Here is a tiny trained network, its code and every weight. The questions are about switching its units off for an input and a class, where a switched-off unit gives its printed mean instead of its output.

import numpy as np


def w(rows, s, z=0):
    codes = np.array(rows[::2]) - 128.0
    scale = np.full(codes.shape[1], s)
    scale[-1] = z or s
    return codes * scale


def norm(h):
    return h / np.sqrt((h * h).mean(-1, keepdims=True) + 1e-5)


def f(y):
    return np.maximum(y, 0)


def log_softmax(a):
    a = a - a.max(-1, keepdims=True)
    return a - np.log(np.exp(a).sum(-1, keepdims=True))


def net(x, mask):
    res = np.array(x, float).reshape(1, 7) / 4 @ E
    u = 0
    for l in range(3):
        y = f(norm(res) @ A[l][:, :-1].T + A[l][:, -1])
        res = res + np.where(mask[u : u + 9], y, B[l][:, -1]) @ B[l][:, :-1]
        u += 9
    return log_softmax(norm(res)[-1] @ U[:, :-1].T + U[:, -1])


A, B = {}, {}
E = w([
[91,122,134,249],'x0',
[127,129,126,130],'x1',
[111,189,46,114],'x2',
[127,130,132,126],'x3',
[254,187,161,181],'x4',
[180,36,64,169],'x5',
[126,128,126,128],'x6',
],0.0056)
A[0] = w([
[10,118,190,241,191],'0.n0',
[113,96,143,40,165],'0.n1',
[67,157,133,215,88],'0.n2',
[104,202,171,107,91],'0.n3',
[102,79,188,129,110],'0.n4',
[130,141,1,108,126],'0.n5',
[193,149,154,132,164],'0.n6',
[149,59,243,162,2],'0.n7',
[144,38,221,120,47],'0.n8',
],0.0098,0.0043)
B[0] = w([
[180,56,43,111,254],'0.n0',
[153,107,37,90,198],'0.n1',
[163,150,3,173,181],'0.n2',
[90,20,204,157,171],'0.n3',
[77,176,116,199,169],'0.n4',
[57,154,156,171,205],'0.n5',
[80,91,66,116,192],'0.n6',
[107,193,115,170,175],'0.n7',
[14,244,56,161,180],'0.n8',
],0.0082,0.0066)
A[1] = w([
[134,136,59,173,94],'1.n0',
[180,140,66,114,8],'1.n1',
[95,65,85,133,220],'1.n2',
[252,146,161,154,141],'1.n3',
[187,92,107,91,251],'1.n4',
[160,149,175,144,33],'1.n5',
[169,63,63,148,92],'1.n6',
[150,178,142,139,192],'1.n7',
[220,180,132,146,135],'1.n8',
],0.014,0.0024)
B[1] = w([
[118,143,162,107,246],'1.n0',
[138,163,129,134,178],'1.n1',
[149,138,163,149,240],'1.n2',
[100,45,113,117,151],'1.n3',
[175,150,157,131,172],'1.n4',
[94,122,157,124,130],'1.n5',
[110,104,179,110,232],'1.n6',
[10,115,108,118,141],'1.n7',
[95,96,89,107,154],'1.n8',
],0.012,0.011)
A[2] = w([
[84,2,33,70,117],'2.n0',
[55,43,225,104,140],'2.n1',
[182,208,144,182,2],'2.n2',
[119,159,244,165,74],'2.n3',
[178,115,151,20,177],'2.n4',
[70,237,31,183,27],'2.n5',
[176,99,201,192,83],'2.n6',
[224,95,32,225,72],'2.n7',
[47,165,138,107,181],'2.n8',
],0.0083,0.003)
B[2] = w([
[128,66,57,85,203],'2.n0',
[71,100,150,46,255],'2.n1',
[68,108,92,116,138],'2.n2',
[99,122,179,73,182],'2.n3',
[193,164,146,171,185],'2.n4',
[91,135,175,231,200],'2.n5',
[156,189,198,91,179],'2.n6',
[254,153,181,164,169],'2.n7',
[159,180,195,209,225],'2.n8',
],0.007,0.0069)
U = w([
[122,118,188,124,170],'0',
[99,82,237,81,109],'1',
[59,181,98,189,132],'2',
[96,19,45,62,119],'3',
[249,150,81,124,161],'4',
[134,132,190,121,135],'5',
[129,133,202,120,114],'6',
[184,148,75,129,6],'7',
],0.012,0.017)

Each question gives the input, the list of numbers given to net, and the class t.
The units are the neurons (one row each of A and B). Each row of codes is followed by its name. A weight is (code - 128) times the scale printed after its matrix; where a second scale follows, it is the last column's (A, B and U).
mask holds one flag per neuron, layer by layer. A switched-off neuron (its flag False) gives its mean, the last column of its row in B, instead of its output. The means were averaged over made-up inputs and are rounded, as every weight is.
A unit's drop is (log p(t) with every unit on - log p(t) with that unit switched off) / (log p(t) with every unit on - log p(t) with every unit switched off).
The circuit of an input: a set's keep is (log p(t) with only the set's units on - log p(t) with every unit switched off) / (log p(t) with every unit on - log p(t) with every unit switched off). Starting from the 12 units with the biggest drops (on a tie, the unit counted first), units are removed one at a time, each time the one whose removal leaves the highest keep (on an exact tie, the one counted first), for as long as the keep stays at least 0.8.
circuit, biggest first: the units of the circuit, biggest drop first
most important unit: the unit with the biggest drop
k most important neurons: the k neurons with the biggest drops, biggest first
k most important neurons of layer l: the k neurons of layer l with the biggest drops, biggest first
input [7,4,6,-1,-4,0,5], class 4: 3 most important neurons : [0.n2, 0.n0, 2.n7]
input [-8,-1,-5,-6,6,-5,8], class 4: most important unit : 0.n6
input [-8,-5,7,-3,0,-1,-7], class 4: circuit, biggest first : [0.n1, 2.n1]
input [3,-4,-8,-1,6,-7,-6], class 2: 2 most important neurons : [0.n7, 1.n6]
input [-4,-3,8,6,-2,1,-5], class 2: circuit, biggest first : [0.n5, 1.n6]
input [-8,-2,-2,-7,-6,-2,3], class 4: 2 most important neurons : [0.n1, 2.n4]
input [8,0,-4,5,-7,4,3], class 4: circuit, biggest first : [0.n0, 0.n2, 2.n7]
input [6,-6,-6,-2,-7,-1,0], class 3: 2 most important neurons : [0.n0, 1.n6]
input [6,-5,1,3,8,-5,3], class 3: 3 most important neurons of layer 1 : [1.n3, 1.n8, 1.n2]
input [-7,7,-8,-7,0,-6,8], class 2: circuit, biggest first : [0.n8, 1.n6, 1.n0, 0.n4]
input [6,3,6,3,3,7,-7], class 1: circuit, biggest first : [1.n6, 0.n8]
input [-8,3,-4,-1,2,-5,-4], class 4: circuit, biggest first : [1.n6, 1.n0, 2.n1]
input [-5,0,3,-6,-8,-2,-8], class 3: 2 most important neurons of layer 1 : [1.n0, 1.n6]
input [5,4,-8,1,0,-6,-7], class 2: 4 most important neurons : [0.n8, 0.n7, 0.n4, 0.n2]
input [-1,-7,-7,-5,-3,-4,-1], class 2: circuit, biggest first : [0.n8, 1.n6]
input [4,3,-5,-2,-7,3,7], class 3: 2 most important neurons : [0.n0, 0.n8]
input [-2,-7,-7,-3,-1,-3,1], class 2: most important unit : 0.n8
input [6,-1,5,4,-6,7,3], class 1: 2 most important neurons of layer 2 : [2.n6, 2.n1]
input [5,6,0,-3,8,7,-8], class 3: circuit, biggest first : [1.n3, 1.n8, 2.n8]
input [3,5,-7,1,0,0,-2], class 2: most important neuron : [0.n8]
input [-2,-6,8,-6,3,6,-4], class 2: 4 most important neurons : [0.n5, 0.n0, 0.n3, 1.n6]
input [5,-6,3,-1,7,-2,7], class 3: 3 most important neurons of layer 1 : [1.n3, 1.n8, 1.n2]
input [-1,-6,0,4,7,1,-7], class 3: 2 most important neurons : [1.n3, 0.n0]
input [2,-3,-4,-2,-5,-3,-4], class 3: 2 most important neurons : [0.n0, 1.n6]
input [-3,6,3,6,-2,7,4], class 1: 2 most important neurons : [0.n5, 0.n8]
input [-5,2,-7,-4,7,3,0], class 2: 3 most important neurons of layer 1 : [1.n7, 1.n1, 1.n6]
input [4,-5,-6,4,-4,5,6], class 2: circuit, biggest first : [0.n8]
